Here is a tiny trained network, its code and every weight. The questions are about switching its units off for an input and a target symbol, where a switched-off unit gives its printed mean instead of its output.

import numpy as np


def w(rows, s, z=0):
    codes = np.array(rows[::2]) - 128.0
    scale = np.full(codes.shape[1], s)
    scale[-1] = z or s
    return codes * scale


def norm(h):
    return h / np.sqrt((h * h).mean(-1, keepdims=True) + 1e-5)


def softmax(a):
    e = np.exp(a - a.max(-1, keepdims=True))
    return e / e.sum(-1, keepdims=True)


def log_softmax(a):
    a = a - a.max(-1, keepdims=True)
    return a - np.log(np.exp(a).sum(-1, keepdims=True))


def net(x, mask):
    ids = ['ΛΞΠαβγδεζηθμτφψω'.index(c) for c in x.split()]
    T = len(ids)
    res = E[ids] + P[:T]
    u = 0
    for l in range(3):
        r = norm(res)
        for j in range(2):
            rows = slice(4 * j, 4 * j + 4)
            q, k, v = (r @ M[l][rows].T for M in (Q, K, V))
            z = softmax(np.where(np.tri(T) > 0, q @ k.T / 4**0.5, -1e9)) @ v
            o = O[l][rows]
            res = res + np.where(mask[u + j], z, o[:, -1]) @ o[:, :-1]
        u += 2
    return log_softmax(norm(res)[-1] @ U[:, :-1].T + U[:, -1])


Q, K, V, O = {}, {}, {}, {}
E = w([
[118,115,148,161,160],'Λ',
[185,183,103,103,138],'Ξ',
[157,157,147,43,207],'Π',
[100,81,100,69,82],'α',
[149,146,141,123,132],'β',
[103,28,144,79,99],'γ',
[184,5,65,151,88],'δ',
[183,206,177,100,73],'ε',
[204,164,221,136,215],'ζ',
[192,203,90,131,137],'η',
[123,179,105,188,128],'θ',
[171,184,90,85,49],'μ',
[33,121,135,79,132],'τ',
[87,167,198,124,162],'φ',
[91,92,166,185,148],'ψ',
[202,103,175,211,110],'ω',
],0.014)
P = w([
[139,2,118,233,128],'0',
[151,101,113,139,154],'1',
[183,134,92,120,187],'2',
[159,104,149,122,144],'3',
[166,124,107,131,152],'4',
[169,132,94,137,163],'5',
[156,111,114,138,155],'6',
[195,163,67,125,160],'7',
],0.008)
Q[0] = w([
[120,131,66,142,195],'L0H0',
[173,102,79,138,140],'L0H0',
[41,157,142,33,95],'L0H0',
[89,147,65,106,155],'L0H0',
[74,89,50,82,162],'L0H1',
[160,40,146,147,167],'L0H1',
[1,93,163,81,156],'L0H1',
[144,151,131,105,193],'L0H1',
],0.0076)
K[0] = w([
[68,214,132,123,111],'L0H0',
[152,172,118,219,165],'L0H0',
[73,65,3,141,228],'L0H0',
[142,185,129,10,192],'L0H0',
[78,146,112,25,148],'L0H1',
[185,113,90,126,45],'L0H1',
[50,130,50,98,167],'L0H1',
[70,68,190,51,116],'L0H1',
],0.0064)
V[0] = w([
[112,174,82,97,169],'L0H0',
[133,39,188,150,120],'L0H0',
[136,126,199,179,66],'L0H0',
[151,139,169,199,110],'L0H0',
[120,182,126,125,94],'L0H1',
[137,159,168,129,82],'L0H1',
[254,71,166,132,123],'L0H1',
[172,130,71,181,169],'L0H1',
],0.0071)
O[0] = w([
[76,70,167,125,93,97],'L0H0',
[167,163,106,102,160,193],'L0H0',
[146,172,94,110,142,153],'L0H0',
[152,125,43,102,145,208],'L0H0',
[94,149,128,128,112,60],'L0H1',
[88,179,86,91,140,97],'L0H1',
[194,170,51,254,179,253],'L0H1',
[147,105,101,201,132,209],'L0H1',
],0.0049,0.0037)
Q[1] = w([
[161,185,72,155,103],'L1H0',
[112,123,193,147,107],'L1H0',
[110,63,201,115,136],'L1H0',
[181,182,235,208,55],'L1H0',
[123,124,66,116,151],'L1H1',
[128,112,151,98,101],'L1H1',
[139,90,120,130,198],'L1H1',
[99,123,143,152,254],'L1H1',
],0.0083)
K[1] = w([
[135,1,168,108,182],'L1H0',
[138,162,183,157,251],'L1H0',
[173,117,189,165,207],'L1H0',
[152,180,174,188,208],'L1H0',
[101,102,144,115,128],'L1H1',
[175,66,90,56,194],'L1H1',
[176,103,40,166,59],'L1H1',
[190,59,130,167,54],'L1H1',
],0.0067)
V[1] = w([
[64,51,48,126,83],'L1H0',
[149,20,91,12,136],'L1H0',
[44,163,122,65,90],'L1H0',
[145,123,217,128,152],'L1H0',
[164,153,143,143,221],'L1H1',
[96,154,254,171,76],'L1H1',
[151,108,210,155,23],'L1H1',
[241,89,66,160,173],'L1H1',
],0.0047)
O[1] = w([
[86,1,167,222,20,96],'L1H0',
[21,47,33,161,78,113],'L1H0',
[79,186,177,159,131,45],'L1H0',
[172,66,58,169,145,128],'L1H0',
[52,134,65,92,90,196],'L1H1',
[232,223,135,43,138,65],'L1H1',
[215,143,88,159,168,78],'L1H1',
[67,26,42,112,120,253],'L1H1',
],0.0045,0.0066)
Q[2] = w([
[41,157,116,7,93],'L2H0',
[130,52,179,150,178],'L2H0',
[168,152,148,139,30],'L2H0',
[134,188,54,167,233],'L2H0',
[154,189,134,147,108],'L2H1',
[91,172,166,146,254],'L2H1',
[104,216,214,251,142],'L2H1',
[100,127,39,119,105],'L2H1',
],0.0073)
K[2] = w([
[17,81,110,67,101],'L2H0',
[126,216,169,145,84],'L2H0',
[113,71,71,173,73],'L2H0',
[143,130,202,139,254],'L2H0',
[206,124,146,166,183],'L2H1',
[152,24,110,151,117],'L2H1',
[196,145,39,233,101],'L2H1',
[43,91,176,9,183],'L2H1',
],0.0078)
V[2] = w([
[1,199,214,179,155],'L2H0',
[134,214,184,108,152],'L2H0',
[231,189,223,152,152],'L2H0',
[243,78,161,133,11],'L2H0',
[143,165,108,22,68],'L2H1',
[27,95,196,51,73],'L2H1',
[138,109,100,143,143],'L2H1',
[149,91,212,134,189],'L2H1',
],0.0065)
O[2] = w([
[83,254,19,76,127,67],'L2H0',
[133,65,6,131,123,90],'L2H0',
[163,143,106,92,232,96],'L2H0',
[187,138,125,221,198,1],'L2H0',
[230,58,94,234,63,46],'L2H1',
[110,27,150,136,161,6],'L2H1',
[110,157,99,95,67,182],'L2H1',
[143,186,108,126,212,130],'L2H1',
],0.0062,0.0056)
U = w([
[91,120,179,199,192,20],'Λ',
[207,141,165,168,112,1],'Ξ',
[101,102,199,111,163,2],'Π',
[14,60,157,180,45,240],'α',
[214,138,122,222,165,48],'β',
[86,27,136,146,91,87],'γ',
[188,50,36,219,71,131],'δ',
[223,231,119,130,79,127],'ε',
[229,202,92,128,255,160],'ζ',
[184,177,154,211,161,3],'η',
[50,202,142,220,108,154],'θ',
[214,102,168,138,125,1],'μ',
[30,96,210,72,87,16],'τ',
[32,249,37,4,126,255],'φ',
[82,119,222,175,162,1],'ψ',
[232,170,42,253,211,136],'ω',
],0.0071,0.0044)

Each question gives the input, a string of symbols that net reads in full, and the target symbol t.
The units are the heads (4 rows each of Q, K, V and O). Each row of codes is followed by its name. A weight is (code - 128) times the scale printed after its matrix; where a second scale follows, it is the last column's (O and U).
mask holds one flag per head, layer by layer. A switched-off head (its flag False) gives its mean, the last column of its rows in O, instead of its output. The means were averaged over made-up inputs and are rounded, as every weight is.
A unit's drop is (log p(t) with every unit on - log p(t) with that unit switched off) / (log p(t) with every unit on - log p(t) with every unit switched off).
The circuit of an input: a set's keep is (log p(t) with only the set's units on - log p(t) with every unit switched off) / (log p(t) with every unit on - log p(t) with every unit switched off). Starting from all 6 units, units are removed one at a time, each time the one whose removal leaves the highest keep (on an exact tie, the one counted first), for as long as the keep stays at least 0.8.
units of the circuit, in order: the units of the circuit, biggest drop first
most important unit: the unit with the biggest drop
which heads matter: for each layer, one digit per head in row order, 1 if its drop is at least 0.15 and else 0, layers parted by /
drop of u: that unit's drop, to one decimal
input δ θ α μ, target α: most important unit -> L1H0
input δ ω β Π Λ β θ Ξ, target ω: units of the circuit, in order -> (L0H1, L2H0)
input θ α φ ψ, target φ: which heads matter -> 00 / 00 / 10
input α φ Π Λ, target φ: which heads matter -> 00 / 00 / 10
input φ φ α μ α θ, target α: which heads matter -> 10 / 10 / 01
input φ Ξ ψ, target φ: which heads matter -> 10 / 10 / 11
input θ β δ ζ β, target ζ: which heads matter -> 00 / 00 / 11
input β θ α α ε α θ, target α: which heads matter -> 00 / 10 / 00
input δ φ θ θ φ η α β, target α: units of the circuit, in order -> (L1H0, L0H0)
input β ω β, target ω: which heads matter -> 01 / 00 / 10
input β θ φ α θ Λ, target α: units of the circuit, in order -> (L1H1, L0H0, L2H0)
input φ β α α Π, target α: units of the circuit, in order -> (L1H0, L2H1)
input φ φ β α Λ θ μ, target α: units of the circuit, in order -> (L1H0, L2H0)
input δ δ α, target α: which heads matter -> 00 / 10 / 00
input θ ω β η, target ω: units of the circuit, in order -> (L0H1)
input ζ ε β ψ δ ω ψ, target ω: units of the circuit, in order -> (L2H0, L0H1)
input φ ζ α τ ω, target ω: which heads matter -> 01 / 00 / 00
input Λ β θ ζ ω Λ, target ω: drop of L0H1 -> 0.3
input ω θ θ θ δ ω Λ, target ω: drop of L0H1 -> 0.8
input φ ω θ ω β, target ζ: drop of L0H0 -> -0.1
input α ψ β β, target α: drop of L0H0 -> 0.3
